[ 14  21 -35 -12  11  11   4  -9  -1  -3 -23 -16 -19  -5  -3  -3  -6 -10
  -7 -15  -4  -5 -16  -5  -5  13   4  -4   2  21  17   5  13   1 -31  17]  bez
[ 10 -49 -30   7  -4  -7   8  12 -35   5  -7  19 -21   3 -15  12  -1  -7
  -9  20  30 -40 -16   1   3 -12  -8  -6  19 -24  37 -33  12  -6 -10  26]  zikem
[ 10 -42  53  32 -18   2  -6  -8  -6  23 -10   8  34 -26  -4   3  -3   4
 -16  18 -14   8  26  24  17  18  21  16 -14 -10 -33  34   4  -9  62 -44]  natuk
[-37  26  -4  40  -8 -20   1 -18  28 -21 -18   2  66  21 -33  -9   3  -2
 -18  23 -34   2  34   5  -5  17  40  50 -25 -35 -24  12  17  13 -13 -26]  natuk
[ 15  11   2 -18  12   9  18 -20  11 -22   7 -13  -4  11 -19  -2  10  -5
  -9  20 -31  19 -19 -10  -7  19 -13 -27  14  -5  38 -12 -11  -3 -27  33]  fevuv
[ 16 -78 -19  -5  -5  -5  38  -2 -17  -3 -15   5  18  20  20 -51   1 -21
 -79  15  21 -57 -37  44 -41 -20  23  28 -12  -1  11 -14  25   7  43   9]  natuk
[ 13 -11 -39 -17  -9   1   8 -19  12   8 -13  -5 -15   4  10  -3  10   4
  -9  -8  14  -2 -17  15 -17  15   3 -17  13  16  20   1  12  -7  -7  30]  zikem
[ 14 -46   5  30   3  -3  12  -5 -21  10 -16   7  -6  -1   3 -26 -12  -9
   0  27  11   0  -9  40 -12  -4   7 -16  25 -18  10 -16  28  -2  14   2]  sobe
[ 23 -19  23  31   1   3  -7 -16 -50  10   1   0  19   9 -23 -43 -34  -4
 -33  26  14 -48  14 -18  -2 -25  33  30 -28 -12   3  38  12  14 -10 -36]  Zuf
[ 11 -12   7 -25  12 -14  16  12 -33  -6  -6  15   2  20  -2 -30 -21  20
   0   0  46 -23   2  -9   2 -23  -8  10  16  24 -16  18 -23  -3 -18 -16]  natuk
[ 20 -18   4  -7  -5   2   8  23  -8  18  -7  18  -9   0  -6 -40 -25  28
   2  -4  47 -15   6  -7 -13 -30  23   2  -1  19 -12  20  14   4  -4  13]  natuk
[ 31 -19  20 -12   5  14  16  -8 -52  23 -16  37 -14   7   1 -16 -21  24
  36 -33  24  39  14  -1  -1 -33  11  -9  -4  18 -15  -3  -9  -1 -13  -3]  bez
[ 13   2   7 -26   0   5  -3  -9  -5  -2  -9 -15  -4 -22  -5  -5  -4 -13
  -5  -1   5  -2 -25  31  -6  26 -17  -9  -2  -4  17 -14   1  -4  10   6]  sobe
[ -2 -14 -20  15   9 -19  -9 -46 -35   2 -22 -32  20   6 -33  -6 -14 -13
  11  12  32 -41  -5 -23   1  18  -3  11   7 -15   3  21  33   5  -2 -16]  sobe
[ -5  -9 -33 -22  10  -7  26 -12   7   4 -12 -12  11  -2  20 -10   4 -11
 -20   6   2 -20 -32   4 -34  11   8   4 -17   7  18  21  10 -14 -23  10]  nito
[ -9  44  29  16   0 -11 -25  -3  27 -28 -13 -18  35  21 -15  -1 -28  15
 -12  20 -56  32  40  -4  37   6 -26   7  12  17 -25 -20 -29  13 -20 -24]  fevuv
[-18   8  24 -24 -25  10  10   0 -43  -9  14  24 -18 -12  -9  20  10   2
  13 -37  42  -7  11  -7  14  -2  -1  -1   1 -14 -22 -14 -18 -10  -1 -19]  Zuf
[  4  21 -36 -10 -15 -17  -5   2 -17  13   5 -10 -25 -17  -7  17  25   4
  30   0  11 -16   6  17 -50 -19  21 -35  21  -7  -6 -27   4 -14 -25  25]  zikem
[  8  -8  22   2   6 -10  10   4 -30  14  -5 -19  12  22   0   3 -16   1
   1   5  15  -7  18 -21  41 -31 -12   0   5  17   8   4  -7   1  -3 -25]  Zuf
[-24  16   8   2   6 -16  19 -16 -14  -2   0 -22 -11  36  -5  -4 -10   8
  21  13  30   3  21  -9  17 -21 -26 -10  24   4 -13  -6  -9  -3 -13 -24]  sobe
[  2 -25 -19  21  -8 -10  -2 -12   1   5 -22  -1  29  -1  12   0   1  -2
 -26   6   7   1 -16  26   5   1  19  -1  -4 -10  11  12  50   5  16  12]  nito
[  8 -23  28  -3  15  -4 -18  -1 -22   8  14   6  17   3  -6 -28 -24  12
  -3  -7  17  -2   8   8   7 -18  -8   4  -8  26 -16   0  -2   1   1 -14]  dem
[  8  -6   9 -18 -17   2  12  -9 -17  -5   1 -20 -37  24  21 -27   1  -1
 -58  11  13 -21 -21  12  11 -31 -21 -16  41   6  57  14  40   2  16  20]  Zuf
[-17  30 -33  18  13 -10 -18   8  37 -15 -18 -15  -8  -6 -10 -27 -20 -14
 -16   5   1   1  18 -36 -19 -17  26  -2   6  -5  21 -11  22  11 -31  37]  rel
[ 22 -53  23  58  10   2 -10  23 -18   7 -10  28  37  53 -19 -17  -2  -8
 -11   8 -25  69   0  51  18 -68  51   4   3 -18  13 -31  71  57  42  26]  Zuf
[-49  13   4   5 -14  -7   4   0  33  10 -13  17   8  -6   7  -7  35   7
  22 -27 -12   5 -21  21 -12  12   2  -6 -18  -4 -37  -5  32   4  -8  19]  dem
[-25   0 -24 -44  22   0  17   2  18   4 -18 -12 -35 -22   8 -22   3  -2
  -9   3  17 -13 -37 -22 -45  28 -24  -9  23  20  21  15  -9 -20 -13  13]  sobe
[ -7  14  32  -4  -2  -2 -17 -28 -18   6  21  -6  19  -4 -20 -10  26  26
 -20   2  23  -8  -4  -6  11  21  -5  -4  -3  24 -22  26 -15   3  25 -10]  fevuv
[-25 -50  33   5   3 -18  12 -10 -23   2   0  -7  14 -10 -18 -98 -93 -42
 -61  77  10 -23  -7  23 -53  16  19  14   2 -10  39  59  10 -53 -20 -36]  nito
[ -7 -35  18  32 -25  -8 -26   7   1   7  24  -2  15   9  15   6  11  -8
 -45   7  31  31   5  54  24 -20  11   2  -3 -16  -6  19  38   6  54   5]  rel
[ -4 -12  13  -4 -18  -6  -7  11 -20   4 -12  27 -19  -3   5 -29   9   8
 -20  -8  36 -11  -2  14 -21 -27  29  -3   2  -6 -13  16   8  13  23   0]  Zuf
[  8 -41  32   0  -3  -4 -21  58  -9  47 -53  22  28 -48 -31 -27 -34   1
 -27   7   9 -33  -9  47   3  19  51  15 -35   8 -37 -11 -16  12  53 -28]  Zuf
[-20  73 -14  31 -49 -14 -23 -25  63  -8  -4 -24  14 -15 -38   4  28   3
  20  10 -56 -14  19   5 -16  58  14  26 -34 -16   9  38  40  18 -18  38]  fevuv
[ 19 -11  33  -5   4   2 -10 -10 -23  14  15   7  -6  16  -8 -10  -5   2
  16  -5   6  16   8  24  17   0  -8   2  -2  46 -15   6 -28   7  29 -19]  zikem
[-25  11  -4 -33 -12   1 -20  -9   4  -2  -6  11  -5 -16   2  17  21   1
  -6 -33  -9  16  -5  17 -32   8   2  -1   3   4 -35 -40  -7  -8   7   2]  zikem
[-13 -51 -15  -1  18  34  36  -3   8  16  19   4 -26   2  15   2   8 -39
  -2 -15  18   6 -59  13 -31  18  24 -11 -18   6 -10   4  50 -21 -23  20]  nito
[-11 -45   9  17  -2   5  -5   8   2   4   4  10   7   3  15 -17 -25  -4
 -18   2  12   6   5   4  -3 -26  -2  -7  -7 -12 -15 -24  28 -14 -24   3]  dem
[-36 -52  43  -6 -41 -25 -16  41 -68  -1  50  22  16 -40 -16 -17   0 -21
 -29  -2 114  -1   8   1  -6 -28  10  10 -26   4  -3  55 -37 -10  96 -28]  Zuf
[ 16   9  -4  17  15  -4   9 -26 -13   4   1 -37  13  26  13  -4 -14   0
 -19  11   4 -10   3  -7  33 -24 -10 -15  15   4  10   4  17  -1 -28  -3]  rel
[-18   1   0  15   4 -14 -26  17  26   1 -30  13   4 -11  17 -24   3 -10
   1 -23   1  13 -14  11   4   3   4   8  -2  18 -11  -1  25  19  16  28]  rel
[  8  11 -17  26  12  -4   9   8  -4  -3 -13 -12  14  12 -14 -13 -16   5
  -3   6  -9   7  -7  -9  12 -34  13 -10   5   0   6  11  11  31   2  17]  rel
[-15 -13  43 -24   9   3  -1   0 -39   9  36  12   3  -8  -5 -15  -6  14
  -3 -13  39 -10   2   4  -1 -18 -15  -8 -11  16 -38  -6 -31 -20  -3 -32]  dem
[-12  18 -21   5   4 -12   0   7 -20 -14  21 -37  12  13 -12 -39 -34  -9
 -49  10  38 -37  -6   0  -8 -37   8   6   0  18  -5  17   3  11  -5  -5]  rel
[ 32 -25 -40  19  25  12   9 -15  39   7  -4 -59  22 -28  37  18  45 -71
 -21   0 -55 -13 -72  30 -18  46  12  -3 -35  38  44  23  54  10  37  38]  nito
[-12   7 -22   7  -9 -13  -5  -1 -23  -6 -11 -13  14  20 -21  18  -9  -3
 -12  -5  26   9  19   8  28 -17   3   6   5  -4   4 -13  15   4  -6  -3]  bez
[  7 -14  -9  -1  -4 -11  12 -40 -11  16  -5 -16  15  22  13 -23  -2  14
 -18   9   8   3   6   2  -5 -10  -7  -9  19  26  25  15   9 -12   2   2]  zikem
[-20 -13  33   7   2  -5 -47 -23 -35 -14  30  13  35  -2 -49 -15 -29  -8
  -2  -2  31   9  20  14  -2   6  17  16 -16 -27 -32   7  22 -10 -24 -25]  dem
[  8  16  13  -5  16  23  10  34  31   9 -19  16 -13 -27 -22  10 -15  10
  32  -9 -29   0  25 -19 -13  16  34  10 -25  12 -65  -9 -43   4 -16 -26]  natuk
[-19 -13  39   8 -17 -15 -14 -27 -60  -2   3   1   8  16   6 -31  -7  -7
 -44  15  44 -31   1  10   2 -30   8  -1  10 -28 -19  19  19 -14  -9 -42]  Zuf
[-17 -15   7 -36 -15  16  -1 -26   0   6   6  -9  -1 -43  -2 -34  -3  -7
 -11 -24  34 -14 -52 -31 -44  50  -9 -12 -20  26 -18  53   6 -28  -8  17]  fevuv
[  3  32 -45 -12   6  -1  15  -1   9  -9 -27 -35 -30  12   9 -18 -17 -15
 -16  -5  -2 -17  -6  -7 -11 -14   1 -13  12  30  12  -6   7   1 -35  14]  bez
[  5   5  -1   6   8  -3   3 -44  -5  19 -19  -8 -24  13  19 -18   5  -2
  16   8  30 -44   1  -3   4  19 -15  -2   7 -17  15 -27  39 -27 -71   6]  sobe
[ 14  28   3 -41   4  17  27 -43 -27 -17  16   8 -43  -9  12  13  36  24
  28 -12   3  34 -21  -1 -33   8 -23 -41  34 -15   3  33 -30 -10 -11   0]  sobe
[-10  18  48 -14   3  -8  -5 -14 -15   2  39  -4  -7  29 -37 -29   6  27
  -8  34  17  33  22 -34 -17 -37   1 -14  -3  10   3  44 -34   7  13   0]  fevuv
[ 21  26 -15  49  -5   2 -29 -19 -11  -8 -16  10  15 -10 -36  15 -18  -2
  26  -1 -38  17  47  -9  15  19  23  32  -6 -23  28   8  38   9 -41   6]  bez
[-30  31 -17  -3  20  10   7   6   4 -15  27   1 -42  -3   2 -26  32 -12
 -33   2  38 -20 -48 -35 -25 -19   8 -19  -2  -5  15  28   5   8 -25  37]  rel
[ -3  10  36 -23 -10 -19 -15 -16  -1  18  16 -36  16  15 -28   4   7 -11
 -43  40  -2   9   1  67  11   4  18  -4 -17 -10  20  23  15  -2  55 -13]  nito
[-28  23  36 -18 -18   0 -13 -18 -23  -5  33   4  -7   3 -23 -16  13  26
 -29   8  41 -22  -7  -1   1  15 -15  -4   1   3 -32  23 -18 -11  -8 -14]  fevuv
[ 15 -43 -12   2  13  19  10  42 -21  27   0   6 -16 -20   6  26 -31 -13
  49 -32  36   0   9 -56  -2 -26   9  -6 -10   9 -15 -20  15 -20 -58   5]  Zuf
[  42  -49    8   12    8   -3   24 -107  -57  -14   13    4   48   76
  -13  -13   -8   33  -35   34    8   11   29   -9   14    0   -3   10
   25  -34   30   25   12  -13  -40  -22]  fevuv
[-10  21 -16  -3  11  11  25 -13  14  14  -1 -32 -15   4   4 -11  -7  -2
 -18  -3  13 -24 -12 -14   2  -2   8 -19   3   8  -5  -4  12 -12 -34   8]  rel
[ 11  -3  20  -3  24   1  -9 -22 -36   4  12   9  15   9  -6 -24  -1  20
  -4  -5  18   5   8  -5  -4 -16 -11  23   2  17   9  -8  -4  13  12 -13]  sobe
[ 25 -12 -12 -32 -15   9   7  -5  -9  23  -9   9 -18 -28   1  -8  -5  16
  -2 -10  -6  -8  -6  29 -39  12   8 -15  12  14  12 -17  -7 -19   2  19]  zikem
[-14 -58  36  -3  11 -12   7 -15 -86  19   5  -5  55 -13 -44 -18 -57   1
 -19  19  38  12  13 -23   8 -24  -4 -15  25   7   1 -17 -28 -29  38 -44]  zikem
[ 30 -20  18   6  15   1   8  24 -40  28   6 -22  -3  31 -20  -4 -22  -5
   0  16   4 -10  15   1   2 -73  28 -10  -5   0  -1 -24  15  16  -5  -9]  Zuf
[ -8  -9  -2 -27 -10   4  20  18  -5  10  -2 -12 -25  -8   4  -2  -2 -12
  -3  -9  23 -11 -14  -5 -11  -5   3 -13   5  12   6  17  -2 -10   2   1]  Zuf
[-27  -6  -2 -36   4   7  -2   0   3  15  -4  -9 -11 -42  -1 -14  -4 -12
 -42  -5  18 -38 -36 -12 -34  22   6   8 -20  10  11  12  17 -22  10   7]  nito
